Each row is followed by its group and then its class within the group.
[  1 -14  -2  -3  -6  -5  19  12   0 -10   5   6  -5   5  21  -1   7  -3
   9  -7  -1  -5   7  -8  -6 -15  12  -9   6  -7  -3  13 -11  10  -5   1
 -14  -8  -4  -9  -8  -2   1   3   0   3  14  -2  -5   8  -1   5  -6   7
 -23] : JQ (47)
[  2   4   1  -5   3  -1  -3  -1   0   7  -1  -7  -5   1   7   0  18   2
  14   6  -3 -10  -4  14  -2  12  -5 -13  11 -27   3   7   8  10 -10   6
  -6  -4   1  -1  10  -1  -1  -3  12  -3  -7  -5 -10   7   0  -2  -9 -17
  10] : CJ (44)
[ -6  -1   6  -2   5   1  -7  -7 -10   6  -7  -7   1 -12  12   6   8   6
   2  -7  -3  -3  25  10  -3  -6  -2  -3  10 -24   3  13   0  15  -1   5
  -8  -1 -18   2   5  -2  -4  -5  13  -8   5   0  -7   7  -1  23  -6  -6
  16] : CJ (45)
[  7  -9   3 -10 -15   2   9  15   0   0   2   3   4  -1   2  -6  15  -4
  -7 -10   2  -9   9 -15  12 -23   8   0   5  -8  -1  12  -7   7   7   1
  -9  -4   2   8 -10   3  -4   4  11  -4   6  -7   3  -7   8  -2   7   7
  -8] : MH (39)
[  9  -4  -2 -13 -21  -4   3  13  12  17   5  -7  -1  10   7  -2   2   0
   0  -8   3  -2   3   1   4 -14  -3   0   5  10  -5   6  -9  17  -6   0
  -9  -5   5   3  -3   2  -7  -3  13   1  10 -15  -3  -7   4   7   1   8
 -18] : MH (56)
[  2  -8   0  -6   5 -38  10  10   5  -2  -1   2   1  -6  10   2   4  -7
   2 -12   2  -7   9  -5   6 -21   7  -3   5 -15   2  11  -8  12   1  -3
  -5  -9   0   9   3   0   5  -1  14  -1   3   0   2   2   3   6   0   4
   0] : GP (58)
[  0  -7   9  -7   0  -6   9  11   7 -13  -4  -4  -2  -6   0   5   2  -4
  -3 -12   0   2   1 -20   3 -12   4  11   1 -20   5  13   5  11   0   6
 -14   4   1  13   1   1  16  -9  17  -4  -3  -7  -2  -3   4 -13   0   1
   6] : GP (57)
[ 20 -11  -6   0   1  -4  10   5   6  -1   1   2  -3   3   0  -3   6  -1
   5  -4   6  -3   2 -11  -1   1   8  -1   6 -13  -4  14   7  -4  -9 -13
  -1 -11  -8 -13 -21  -2   0   6   8  16  -2   0 -12   2   0  10  -7  12
 -21] : JQ (36)
[ -1   1  -1  -1   4   0  -4  -5  -6   9   1  -5  -2   2  12   3   3   7
  -4  -4  -5  -2  -3  22  -3  -3  -5  -7  15 -12   0   1 -10  10 -12   5
  -7   6 -10  -9   1   6 -13   0   8   9   9   4  -6   0  -5   0  -6 -11
   5] : CJ (44)
[  2 -17  -5  -6  22   0   3  -3   0  -1 -13  14  -7 -20   1  -7   5   6
   9   2  -1  -2  -2 -14   1 -11  21   4  17 -14   0   6   0   6  -2   0
  -6  -6 -12  -3   2  10  -3   5   8   2   3   8  -6  11   0   7   1   2
  13] : JQ (55)
[ 13  -5   3 -16  -9   2   4  18   2   8  -1  -3  -5   8   5  -8   4  10
   4   2  -1  -4   3   1   6 -12   1 -11  12  -8  -1   5  -2   8  -1   4
  -8  -5   5  10  -3  -2 -15  -5  14   7  -1  -9   5  -1   2  11   3  12
  -9] : MH (38)
[ 19 -10   9 -19 -17   1   6  18   0   7   6   1  -6   5   5  -9  -5   5
  10   0   2 -11   6   2   7  -8  10  11  10   3   0   1   5   9   6   1
  -2 -12   6  14  -6   0  -3  -2  24   6  -3  -2   0   4   9   9  -1   9
 -19] : MH (38)
[ 15  -7   2 -24 -15  -3   0   7   6  10  -6   1   6   6  11 -11   3   6
  -1  -3   3  -8   0  13   3  -8  -3  -7  11   1   1   4  -1   9   4  10
  -6  -9  -3   8  -3  -6 -10  -1  16  11   2 -11  -9   0   1   6  -7   7
 -14] : MH (38)
[ -1   2  -2   3  -2  -3  -7   6  -3  -3  -7   4   1 -19  19   1 -22   7
  -5  -7  -4  -8  -2   8  -1   3   0 -12  15 -39   2   7   1  11 -13   1
   6   1  -3  -4   8   0   0  -3  15  -9  -4  -3   8   9  -2   6  -3  -2
  30] : CJ (45)
[  4 -16   4   3   1  -2  16   9   6 -18  -4   1  -7  -5  -7  -6   1   4
  -9  -6   3  -3  -2 -20   5 -14  10  -2   8   4  -7  17   0   1   1   0
 -11   9 -15   3  -7   4  -1  -1  13  -9  -1  -8  -4  -2  -2   4  -2   6
   2] : GP (57)
[  3  -5  10 -24  -4   1   3  13   1 -11  -9   6  -7 -13   4   3   7   2
  18 -14   0 -11   3   2   0 -14   5  -1  12 -14   3   6  -8   2   5   2
  -7  -5   2  27  -7   1   0  -1  11 -10   4   8   1 -12   0  -4   5   0
  13] : GP (70)
[  5  -6   3   6  -2   0  11   2   3 -16   4   5  -2 -12   1   3   8  -7
   6  -8   8  -5   1 -17   5 -16  13  12   0 -15   4  11   1  15   2   5
  -7 -12  -1   6 -11  -5   2   9  17 -14   6   0   2   5   0   3   3  13
  -3] : GP (57)
[ 13 -14  -4 -10  -8   7  12  16  14  -5  -1  12   5   0  -6 -10   0  -5
  10   2  -2   0   3 -22   0  -1  10  -4   8 -11   3  13  -2   6   0  -1
  -5  -5  -5 -12 -15   3  -7  -4   9   0   5 -10   3  10 -13   2   5  16
  -4] : JQ (47)
[  5  -8  22 -19  -2   2  12   9   9  -6  -5   0  -9   2  -3  -3  -1   2
  -7 -12  -3  -2   6 -13   6 -20  12  -5   8  -7  -3  15  -1   3  -6   4
 -15  -9   1  11 -11   3  -1  -4  21 -10  -6 -15   7   1   1  -6   7   2
  -6] : GP (57)
[  2  -2   5  -8 -13   0   9  10  -6  -1  -2  -3 -10   1   4 -14  10  16
  -8  -8   8 -13  15  -6  10 -20   6  -3  15 -13  -2  14   1   5   6   1
  -8  -1   0  22  -7  -7  -6   3  25 -12  -1   6   1  -6  -1   9   6   3
   3] : GP (70)
[  6  -6  -4 -18  -2   4   4  -3   1   5   4   1  -2   5   3 -14   1   9
  -7   1   0  -1  -1   5   9 -13  -1  -5  14  -2  -2  -3   5   8   9   5
  -9   3  -1   6 -14   7  -3   2  11  -1  -6  -3  -5  -1   6   2   0  12
  -6] : MH (56)
[ -6   0  -1   5  11  -1  -7 -19   7   0  -2   1   8  -7   6   4   2  -3
  -2  -8  -7   5  -3   6 -14   8   8  -9   6 -13   7   5   5  10 -11   3
   0  -5  -8 -16   7   3   8  -4   5  -5   3   3  -7   7  -1 -10   0   5
  20] : CJ (41)
[ -1  -1  10  26  -1   3  14   5  -9  -5  -1 -12  -7  -5   3   4   0  -4
  -7 -10   2 -14  14  -9   2 -24   5  -1   6 -13  -2  19  -4  12   2   0
  -7   0   4  17  -1  -5  -1   4   8 -11   4  -8   3 -15   1  -8   7  -5
  -4] : GP (57)
[ -8   7  -2   1   1  -5  -8  -5  -7  15  -6 -13  -2  -1  18  11   6  14
 -10  -5   2  -8   0  22  -7   0 -15  -8  13 -36   8   9  -1  15 -16  -2
 -16   3  -8  -4  19   4  -9  -2  14  -2  -5   0 -11   9   3  -8 -14 -16
  27] : CJ (44)
[ -1 -25  16 -12  -6  -1  14  16   0   9 -20   6 -15   7  13 -10  -7  19
   0   1   9 -11   8   3  -4 -34  13  -5  20   4  -2  16 -10   3  -2  -6
  -8  -6  -6  -1 -17  14 -11   3  12  16  18   3  -5  -4  -4   1   1  -1
 -19] : JQ (36)
[ -1  20   2 -11   5  -5 -14  -4 -13   8  -8  -8  -5   1  19   2  10  10
   3 -14  -4 -16   1  13  -2  -7  -2  -3  13 -23   3  10   1   4 -10   7
  -4  -1  -5   3  12  -4   3  -5  15  -3   6  -2  -5   6   0  -2  -5 -11
  17] : CJ (45)
[ -3 -23  -1   0  -1  -4  -4  -2  -3   2  -5  -4  -4 -11  18  10   9   1
   5  -9   0  -5   8  14  -6   5   7  -9   7 -30   1  -9  -3  11 -13  -4
  -7   8   3   7   8   0  -1   1  14   0  -2  -2  -1   5   3  -8  -6  -8
  23] : CJ (45)
[ 15  -3   6 -21 -14   3   6  27   5   7   3  -3   5   6  -5 -14  -5  18
 -17  -2   2   6   4  -6  13 -10  -4  -4   6  -9  -6   0  -4   5   3   0
 -11   6  -8   8  -6   8 -12  -4  12  -1  -3 -22  -1  -7  -4   1   1   1
  -1] : MH (56)

Each row is followed by its group and then its class within the group.
[-14  -5  10   9  -1   7  -2   6  21   7  -7  -5  -5  14  -2  17 -15  -6
 -14   0 -16  20  -7   8   9  -6 -12  -7   9  -3 -13   4  11 -10   5  11
  -4   4  10  28   2   3  -5   4  -1   1  -6  15  -1  -6  15  -4   4  -2
   7] : L [18]
[  6  -8 -21   0   5   0  -4  -5   4 -11 -10   2  -7   2   2   0  -5   6
  -5  14  -4   3 -10  -8   8   1  -5  10  -1   8  12   3   7   0  12   1
   3   5 -16  -9  -2  15   5  12 -10 -10   2  -7  -6   6   4   4   2   1
   6] : D [27]
[  2   2 -17  -9 -12  -8 -13   0   2  -2  -9   9   3   2  -9  -4  -6  -8
  -8   1  -6  -9  -4  -1  10  16 -10  15  -8   3   6   3   9   2  17  -6
  11   1  -4 -15  -3   8   2  -8  -4   9  -5  -9  -1   0  -8  -1   7  17
  -1] : D [17]
[-12 -11  -4  10  -9   9  -1  -1  16   1 -23   0  11   6  -7  28 -14   7
 -21   0 -10   5   5   5  -7  -4  -4  19   3   9 -20  12   5  -7  13   2
  10  -5 -15  10  -7  11  -8  -1   5  17  -4  11  -3   2   7  -7  13   6
  -3] : P [19]
[  6  -7  -8  -4  -3  -2  -5  -5  -1  -7 -10   5  -4   7 -11   2 -10   1
  -9  11  -3   1 -10  -1  13   3  -4   6   0  16   1   4  25  -3  17  -4
   0   0   1 -12  -2   9   7  -2 -13  -2  -6  -6   0   0  -3  -3   3   8
   1] : D [27]
[  4   0 -12  -3  -2  -7  -4  -7   8 -10  -7   0  -3   4  -8   7  -9   1
  -9  16  -5  -5 -11   5  16   6  -8  11  -2  21   3  -7  20  -7   5  10
   9  11  -8 -17   6  10   3   3 -12   0  -5  -3  -1   6   4   8   7   7
   0] : D [27]
[  5   3   0 -14  -8  -2 -10   3   2   8  10  -4   3  -4 -15   8  -8  -3
 -14   6 -16  -4 -13  10   6  -3 -10   4   1  -3  -4 -11   4  -3   2  -1
 -12   4   3   1   1  -7   3  -8   8   9  -3   8  -6  -1   0   0   4  10
  -6] : L [10]
[  8   9   2 -23  -6  -8  -2   0  -1  11  11  10  -4   2   0 -11  -7   1
  -6  -1  -1   7  -5   3   9   7 -28   3   1 -14  12  -8   7   1  12   1
  -8   0  12  -7  -9  -2   3  -6   6  11  -5   2  -6  -6  -7  -2   3  13
   8] : L [10]
[ -4  -8  -1  -7 -16   1  -9   3  22  -5  -7  -7  -2 -11  -3  10 -13   0
 -11   5 -15  -1  -1   3   5  13 -10  16  -3  -2   7  14  11  -2  -6  -2
   6   1 -16   0   6   7  -9   3   5   6  -1   1  -1  -5   1  -3   2  12
   3] : P [16]
[ 12   4  -1 -16   3  -4  -9  -1   1  16  17 -13  -1  -9   0  -3  -4   3
  -7   2  -6  -3  -2   9  -3   4 -12   2  -5 -22  15  -6   1  -2   2   1
 -11   2  -3  -6  -2  -5   4  -8  11 -10  -1   9  -6  -6 -14   2  -5   5
   2] : L [10]
[ 36   7 -17 -23 -17 -10  -4 -10 -16   1  22   0   4 -28  17 -25   6  -9
  10  -7   2 -27   6  -8   3   9  -8  17 -12 -22  27  28 -13   7  13 -13
  -1   3   1 -28 -21  18   9  -2   0   2  -3 -13 -10   1 -24  -7  -4  21
  -1] : P [16]
[  6  -3  -7 -12 -11  -3  -7  -9  -8  -3  -7   3   5  -3  -2  -5  -5  -3
  -6   2  -2  -9  -3  -4  13   2  -7  13  -8  18  -5  -3  -3   7   8 -12
  11   1  -3 -12  -1   4  10   1 -12   2  -4  -7   1  10  -7   0   6   5
  -3] : D [27]
[ 12  -8 -11 -16  -6  -4  -3  -5 -10   3   1   5   5  -2   7 -11   0   5
  10  -2   4  -7   1   4   2   4  -3   1  -1   2  14   5  -3   4   1   3
  -2  -4  -5 -15 -16   7   2   4 -10  -9   2 -10   1   3 -10  -1  -2   7
  -1] : D [24]
[  9 -11 -15 -12  -4 -11  -1  -1  13   3  -2   0  -6  -4  -6   8   2   5
 -13   3 -11  -3   0   3   2   2 -17   8   1  -3   8   0   7   0  -1   1
  -4   2  -8  -4   3   6  -8   6  -1  12 -17   6  -1   4  -2  -3   0   3
   6] : P [19]

Each row is followed by its group and then its class within the group.
[  6  -6  -5 -13 -18  -9   3   5  -3   5  -4   5   6 -31  -3  -6 -25 -28
  -1  -2   5  15  -3  -5 -14   0   3   0 -14  11 -12  -1  -5  -5  -8  16
 -14  -4   1 -10   0 -16   1   5  -2  -6   2  -7  -7  -3   6 -10  16  -5
  -4] : [33] [227]
[ -3  -5   6  -2  -4  -3  -1   0  -7   4   9   4  10 -25  -3   0 -12  -4
  -5  -1   3  14  -5   3  -3   0  -6   3   1  -7 -10   4  -3  10   1   8
 -13  -1  -3   2   4  -4  -4   0  -3   3   5  -6   0   5  -1   1   4  -6
  -1] : [35] [230]
[  4  -5  -1 -14 -24  -3   8   3   0   5   2   8   3 -29   2   2 -16 -29
  -9   0   5   6   2  -7  -9   0   5  -6   0   5 -12  -2   1   1 -19  21
 -13  -3   7 -16   8 -17   6   8  -4  -9  -2  -2  -4   1   6  -3  22  -7
  -1] : [33] [221]
[  2  -6  -2 -12 -19 -15   2   1  -7   5  -5   7   4 -27  -8  -4 -22 -22
  -3  -1   0  17   1  -3 -13   1   4  -3   3   3  -7  -3  -2  -2 -12  16
 -17  -1  -3 -15   0 -20   5   5   0  -1   0  -2  -2   3   1  -9  19  -4
   0] : [33] [221]
[ -1  -3  -4 -19  -5  -2   5   4   2   4   1   5   4 -27   1  -3 -11 -16
 -13  -2   7   2  -1  -4   7   0   2   2   0   5 -10  -1   0   8  -1  23
  -9  -4  -1 -11   5 -12  -1   7  -4  -2  -1  -8  -5  -6   5  -2   7 -12
   1] : [33] [221]
[ -1   7   1  14  11  -2   9   4   5  -3   1   9  -5   6   2   0 -10 -23
   3  -1   0  29  -1   0 -17   7  12  -1  -6  19   6   1  -3 -14   0  -4
  -2  -9   2  -6  -5   5   0  -3  -1 -19  -4  -6   1   1   7  -4  -7   5
   0] : [34] [224]
[ -5  -1   0   7   6  -3   1  -8  -8  10   8  12  -2 -24  -9  -3 -13  -6
  -3   1   5  22  -2  -1 -10  12 -17   0   0 -11 -11   2  -5  -4  -5   7
 -12  -6  -7  -3   4  -4   8  -3  -1  -5   3  -2  -1   9  -7  -2   3  -3
  -3] : [35] [218]
[ -3  -1   3   2   0  -9  -3  -9  -6   6   3   7   7 -28  -3  -8 -20  -7
  -2  -6  -2  31   0  -1 -10   4  -8   3   1  -8  -5  -1  -4   9  -3   3
 -18  -5  -4   7   1  -3   0  -6  -3   0   7  -8   3   6  -4  -4   7   0
  -4] : [35] [230]
[ -1  -1   5  -5   3   4  -6   1  -1   3   6   2   3 -16  -8  -2   0  17
  -3  -7   3  -9  -5   2  14  10   3   5   3 -10  -5   6  -1  -8  11  14
  -5   7  -7  -3   1  -4  -4   2  -6  11   1  -3  -7   0  -2  -2  -7  -6
  -1] : [35] [211]
[ -1   9   2  14   8  -7   9   8   5  -2   8  10   4 -10  -4 -10  -5 -19
  -1   3   5  35  -1   9 -16   6   7  -2  -7  17  -2  -4  -7  -5  -4   5
  -9  -8   5  -4  -7   0  -2  -3   1 -14   2  -9  -5   6   4  -9 -12   3
   2] : [34] [209]
[ -4  -1   4  -1   2  -3  -1  -9  -3   7   7  14  11 -32  -4  -3 -21 -14
  -5  -5   8  25  -3  -2  -9   6  -8   1   0 -11 -18   1  -5  16   6  13
 -20  -9  -1   5   0  -6   3  -1   1   1   4  -2   3   2  -6  -4   2  -5
  -8] : [35] [211]
[  7  -3  -7  -6 -10  -8  -1   4  -2   0 -11   1  -5 -17  -4  -6 -18   7
  -5   2   6   5  -6   1  -1  -6   9   0   1  11 -11  -2  -2  -5  -5   9
  -6   4  -2 -15   3 -15  -4  13   0   3   0  -1  -3   0   9 -12   4  -9
   2] : [33] [219]
[  2  -3  -4  -8 -15 -13   4   7 -12   5  -2   9  -1 -28  -6  -5 -12 -22
  -7   1   4  16   0  -2  -2  -7  12  -2  -3   9  -8  -2  -1  -5  -8  21
 -12  -1  -4  -6   1 -19   1  11  -1  -9   2  -8  -5  -1   4 -10  14  -6
   5] : [33] [227]
[ -3  -3 -13  -8 -11 -16   4   6  -4   6   2   9   6 -37  -7  -7 -21 -21
  -7  -3   3  34  -3   3 -16   2   2   0  -2   8 -12  -1  -1  -1  -3  13
 -21  -4  -1 -12  -2 -18   3   6   0  -7   2  -6  -5   0   0 -16   7  -4
  -2] : [33] [227]
[  8  -5  -7 -10 -13  -6   3   7  -1   7  -3  10  -3 -35  -5  -8 -21  -1
  -9   0   8  10  -3  -1  -3   6   4   2   2  11 -16  -5  -1   0  -5  16
 -19  -5  -4 -22   5 -17  -2   9  -3   2   1  -3  -4  -1  13  -9   5  -8
  -2] : [33] [219]
[  0   1  -1   1 -10 -18   8   5   5   5   2  13   2 -31 -10 -12 -20 -23
  -9  -2   4  33  -3   0 -16   1   4  -2   1  11 -18  -9   5  -6  -6  10
 -17  -9   0 -20  -4 -18   5   8   2 -12   0  -9  -7   4   5 -14   0  -7
   2] : [33] [227]
[  2  -7  -1 -11 -20  -6   4   2  -3   5  -3   5   3 -29  -8  -9 -11 -18
  -6  -4   3  -5  -6   1  -5  -1  10   1  -4  -1 -13   1  -5 -16  -1  23
 -14   3   0 -21   1 -19  -6   6  -2   5  -2  -7  -9  -3   7 -10   8  -8
   8] : [33] [227]
[  5  -7  -7 -15 -15  -7   2   5   0   5  -3   4  -5 -25  -9  -5 -16  -9
  -7  -1   5  -2  -3  -3  -2   2   4   0  -2   9 -14   2  -6 -11  -5  22
  -6  -1   2 -25   9 -15  -2  11  -3  -1  -3  -5  -5   0   4  -8  10  -3
  -2] : [33] [219]
[ -4  10   3  21  11 -13   2  -7   0  -1   5   9  -9  -5  -5  -7 -11  -9
   5  -4   0  49   3   7 -17   2   4  -5   1 -18   1  -3  -6  -5  12  -2
  -3  -8   0  -5  -5   4   4   0   0 -17   0 -11   1  10  -6  -4  -3   1
   0] : [34] [220]
[  0  10  -2  18  20  -9   8   7   7  -5   0  11   3   0   1  -9  -8 -21
   4  -4   6  47   1   6 -21   0  20  -6  -4  21   3  -7  -2  -6   5  -7
  -5  -7  -3   3 -14   1  -5  -3   6 -25   1  -9   3   4   6 -14 -11   6
   4] : [34] [224]
[ -4  13   5  21  11 -14   7  11   0  -4   2   6  -1   3  -9 -11  -7 -24
  12  -6  -3  51   6  11 -23   9  10  -7  -6  16   4  -4  -3 -17  -4  -5
   0  -4   4  -8 -12   1   3  -1   1 -27  -3  -5  -1  10  -1 -12  -4  20
   0] : [34] [224]
